(in the rows, 128 means zero)
Group and class of each row:
[140  98  86  97 114 126 129 127 127 120 125 180 119 159 143 125 125 109
 128 119 143  92 150 141 117 136 137 111 132 137 124 151 137 127 108 141
 122 130] -> J906:(17)
[129  71 131 106 178 118 125 137 143 136  81 228 133 137 137 141 106 125
 119 101 114 104 117 123 114 148 119 107 139  50 127 112 148 145  92 106
 131 118] -> J390:(16)
[126  82 101  75 140 124 134 140 127 117 101 220 122 155 138 130 117 107
 129 120 126  90 146 139 116 132 130 112 147 114 125 162 128 139  88 132
 125 123] -> J906:(17)
[121  53 137  56 166 125 134 150 142 134  54 193 119 125 112 139 109  90
 115 103 111  59 128  89  77 182 119 107 159 123 123 123 131 169 115  89
 116 108] -> J769:(26)
[114 138 152 128 136 137 130 147 115 142 138 134 130 108 125 130 137 140
 135 163 126 168 110 120 145 108 105 160 126 154 125 146 117 132 142 116
 134 122] -> J769:(20)
[123  49  86  85 133 121 123 134 130 124  80 252 121 152 141 141 116 108
 124 104 123  81 139 126  90 152 123 110 146 103 119 129 149 141  83 116
 116 123] -> J906:(33)
[146  58  89  84 146 123 121 135 131 129  83 249 119 142 145 142 115 120
 124 102 129  91 126 137  97 150 119 117 141  88 122 120 147 142  73 109
 112 139] -> J906:(33)
[120  76 133  84 175 123 131 147 139 135  96 240 120 150 142 131 106 121
 127 116 117 111 136 128 120 143 117 107 136  84 130 143 136 147  94 124
 132 117] -> J649:(15)
[128  63 152 130 186 117 123 137 136 146 124 243 120 140 148 133 107 135
 122  98 107 111 126 116 132 145 114 118 134  67 131 126 154 135 100 123
 147 119] -> J390:(35)
[124 113 148 100 161 132 128 142 133 138 106 145 125 110 122 137 120 124
 130 137 123 117 115 123 119 136 115 130 137 124 128 130 123 149 127 106
 127 116] -> J769:(7)
[113  90 127  89 151 156 137 147 128 136  98 180 131 134 115 138 122 111
 123 135 111  98 120 105 127 139 119 141 142 139 123 164 136 147 122 115
 138 117] -> J769:(20)
[113  66 139  51 179 116 136 160 140 132  90 238 116 155 134 128 104 101
 123 113 122  88 150 127 110 156 124  94 141 101 128 154 119 159  91 121
 125 118] -> J649:(24)
[128  82 143 129 160 123 131 146 122 141 128 214 127 136 139 131 116 134
 130 125 110 124 128 112 132 129 110 134 137 104 124 143 147 132 111 124
 140 121] -> J390:(35)
[122  73 163 125 187 115 130 147 137 144 122 242 122 141 150 132 107 132
 125 114 105 130 134 111 125 138 112 118 138  69 125 121 145 138 101 120
 141 117] -> J390:(35)
[114 112 150 119 130 133 136 144 119 136 133 155 127 126 119 129 128 120
 132 146 113 128 132 100 127 133 118 145 136 159 124 154 122 137 137 127
 134 118] -> J769:(20)
[130 100 156 154 158 124 121 136 116 141 155 200 120 122 151 133 116 147
 131 134 123 158 126 125 136 113 108 141 127 112 132 132 138 124 119 129
 141 126] -> J390:(35)
[138  52  87  97 140 115 129 129 136 125 102 252 127 176 144 134 116 109
 122  94 115  66 146 118 102 138 133 105 140  96 126 151 159 130  89 137
 134 127] -> J906:(5)
[139 122 101 138  96 125 128 129 120 123 135 163 126 143 140 126 134 133
 138 140 133 152 144 145 114 107 129 130 124 130 123 125 125 111 103 142
 118 139] -> J906:(33)
[136  80  78 102 128 119 124 128 132 122 103 233 129 167 144 136 121 118
 129 118 124 106 145 140 118 130 132 117 136  97 123 142 144 122  81 137
 125 133] -> J906:(5)
[109 142 168 132 145 130 133 143 123 140 122  96 128 103 112 131 130 127
 129 143 116 148 119 105 126 130 117 144 132 146 126 124 117 140 144 113
 129 116] -> J769:(26)
[121 122 155 142 158 121 130 138 132 136 128 162 132 127 138 132 121 140
 127 131 110 154 127 124 134 122 117 133 127  84 129 113 133 130 113 121
 137 126] -> J390:(16)
[140  72  84 102 124 118 132 128 137 126  94 222 127 167 141 134 127 107
 123 111 121  88 148 117 107 147 135 112 139 101 124 129 148 128  89 130
 126 129] -> J906:(33)
[132  64 149 130 183 122 125 141 130 153 108 251 126 130 145 139 109 131
 120 107 104 110 119 111 120 145 108 130 139  82 125 121 158 138 104 109
 140 117] -> J390:(8)
[125  82 150  78 178 117 125 157 124 141 105 242 116 124 146 132 108 130
 129 129 128 136 138 140 103 134 103 121 139  94 119 133 122 151  90 111
 123 115] -> J649:(15)
